[[-16 -15  21   8]
 [ -2  84 -21  -6]
 [ 20 -71   6  -1]
 [ -4  85 -23  -8]]
=>
[[ 84 -21]
 [-71   6]]

[[ 59  47  73  47]
 [-50 -26 -23 -37]
 [-69  15 -65  54]
 [-50 -76  21 -35]
 [ -1  16 -73 -61]]
=>
[[-26 -23]
 [ 15 -65]]

[[-39 -36 -56 -69]
 [-40 -36 -56 -69]
 [-39 -37 -56 -69]
 [-37 -36 -56 -68]]
=>
[[-36 -56]
 [-37 -56]]

[[-65 -26  47   6]
 [-59 -61  70 -53]
 [-39 -49  49 -62]
 [ 20 -18  11 -40]]
=>
[[-61  70]
 [-49  49]]

[[ 42 -44 -38]
 [ 15 -37 -47]
 [-46  53  65]
 [-59  56  39]
 [ 19 -10 -43]]
=>
[[-37 -47]
 [ 53  65]]

[[ 24  27  65  34  27]
 [ 17  16   2   8 -26]
 [-45  24 -18   4   0]
 [ -1   0 -23  -7 -71]
 [ 22  22  67  33  16]]
=>
[[ 16   2]
 [ 24 -18]]
---
[[-37  77  65   8]
 [ -7 -50 -53 -34]
 [ 14  58  65  15]]
=>
[[ -7 -50 -53]
 [ 14  58  65]]

[[  2 -17   2  12  16]
 [ 16 -41 -60  18 -63]
 [ 11 -68   8  43  69]]
=>
[[ 16 -41 -60]
 [ 11 -68   8]]

[[ 25  54   1]
 [ 30  45 -10]
 [ -1 -56  28]
 [ 41  67   2]
 [ 38  51  -8]]
=>
[[ 30  45 -10]
 [ -1 -56  28]]

[[-48  29  31  10  -1]
 [-32  39  21  29   0]
 [ -7  13 -52 -59  -2]
 [  8  51 -27  17  -6]
 [-26  62   3  36  -2]]
=>
[[-32  39  21]
 [ -7  13 -52]]

[[-14 -30 -16 -28]
 [-55  43   4  38]
 [ 48 -13  -5  71]
 [ 65  13  41  52]
 [ 52  39 -77  61]]
=>
[[-55  43   4]
 [ 48 -13  -5]]

[[ 33   0  -3 -20  -9]
 [ 16   9 -39 -19  -3]
 [  5 -62  -3 -29 -18]
 [  4  31 -14  -7  -2]]
=>
[[ 16   9 -39]
 [  5 -62  -3]]

[[-24  17 -11 -26 -31]
 [-15  16 -26 -44 -27]
 [-28  -4  56  71  -5]]
=>
[[-15  16 -26]
 [-28  -4  56]]

[[-71 -47   1 -49]
 [ -6  23  14  31]
 [ 17 -32   6  -5]
 [-78  -1  14  11]]
=>
[[ -6  23  14]
 [ 17 -32   6]]
---
[[ 37  10  37  -5  68  18 -29  16 -34  -5 -12 -21  13 -15 -39  -3]
 [  4 -17  19   5  17  10  18  -4  12  -7  30   8  -1 -26  -8  15]
 [ 48  20  31  -6  70  23 -39  25 -43  13 -23 -17  18  -8 -37  -7]
 [ -2  -4 -12   5 -38 -16 -13  -5  18  11 -12  18 -19  38  31 -11]]
=>
[[  4 -17  19   5  17  10  18  -4  12  -7  30   8  -1 -26  -8  15]
 [ -2  -4 -12   5 -38 -16 -13  -5  18  11 -12  18 -19  38  31 -11]
 [ 37  10  37  -5  68  18 -29  16 -34  -5 -12 -21  13 -15 -39  -3]
 [ 48  20  31  -6  70  23 -39  25 -43  13 -23 -17  18  -8 -37  -7]]

[[-59   0  10   2 -28 -26]
 [ 40  -5 -29  13 -36  -9]
 [-49 -18  41  13  12  56]
 [ 50 -16 -31  22  15 -46]
 [ -7 -26  -6  -5  30  19]
 [ 77   7 -14  -8 -35 -29]
 [ -3  63 -23 -27  14 -13]
 [-61 -15  48  17 -50   6]]
=>
[[ -7 -26  -6  -5  30  19]
 [-49 -18  41  13  12  56]
 [ 50 -16 -31  22  15 -46]
 [-61 -15  48  17 -50   6]
 [ 40  -5 -29  13 -36  -9]
 [-59   0  10   2 -28 -26]
 [ 77   7 -14  -8 -35 -29]
 [ -3  63 -23 -27  14 -13]]

[[ 16  63 -30  -4 -41 -13]
 [ 50  45 -34 -29 -55 -42]]
=>
[[ 50  45 -34 -29 -55 -42]
 [ 16  63 -30  -4 -41 -13]]

[[ 28 -64  40 -71  25  29  30]
 [ 51  62  -5  13 -15  73  18]
 [  7 -66  38 -36  45  52  48]]
=>
[[  7 -66  38 -36  45  52  48]
 [ 28 -64  40 -71  25  29  30]
 [ 51  62  -5  13 -15  73  18]]

[[-68   7  20 -66 -53  34  26]
 [-11 -11 -14 -53 -27  71 -16]
 [ 57  -9 -40 -35 -20  75  -9]
 [-44 -13  32 -38 -33   9  56]
 [-12  20  61 -46 -41   5  58]]
=>
[[-44 -13  32 -38 -33   9  56]
 [-11 -11 -14 -53 -27  71 -16]
 [ 57  -9 -40 -35 -20  75  -9]
 [-68   7  20 -66 -53  34  26]
 [-12  20  61 -46 -41   5  58]]

[[  6   7  -3 -12  18   4  34  -6  64 -33  13  10]
 [-26  12  15 -52 -35  44 -36   4 -35  34 -11 -19]
 [  5  -8 -15   0  18  16  24   1  66 -34  16  10]
 [  8  10  56 -25 -14   7 -23  11 -52  74 -25   7]
 [  6   5  -5 -11  18   5  33  -5  65 -33  13  10]
 [  2  11  53 -32 -19  16 -26  10 -50  71 -24   3]]
=>
[[  5  -8 -15   0  18  16  24   1  66 -34  16  10]
 [  6   5  -5 -11  18   5  33  -5  65 -33  13  10]
 [  6   7  -3 -12  18   4  34  -6  64 -33  13  10]
 [  8  10  56 -25 -14   7 -23  11 -52  74 -25   7]
 [  2  11  53 -32 -19  16 -26  10 -50  71 -24   3]
 [-26  12  15 -52 -35  44 -36   4 -35  34 -11 -19]]
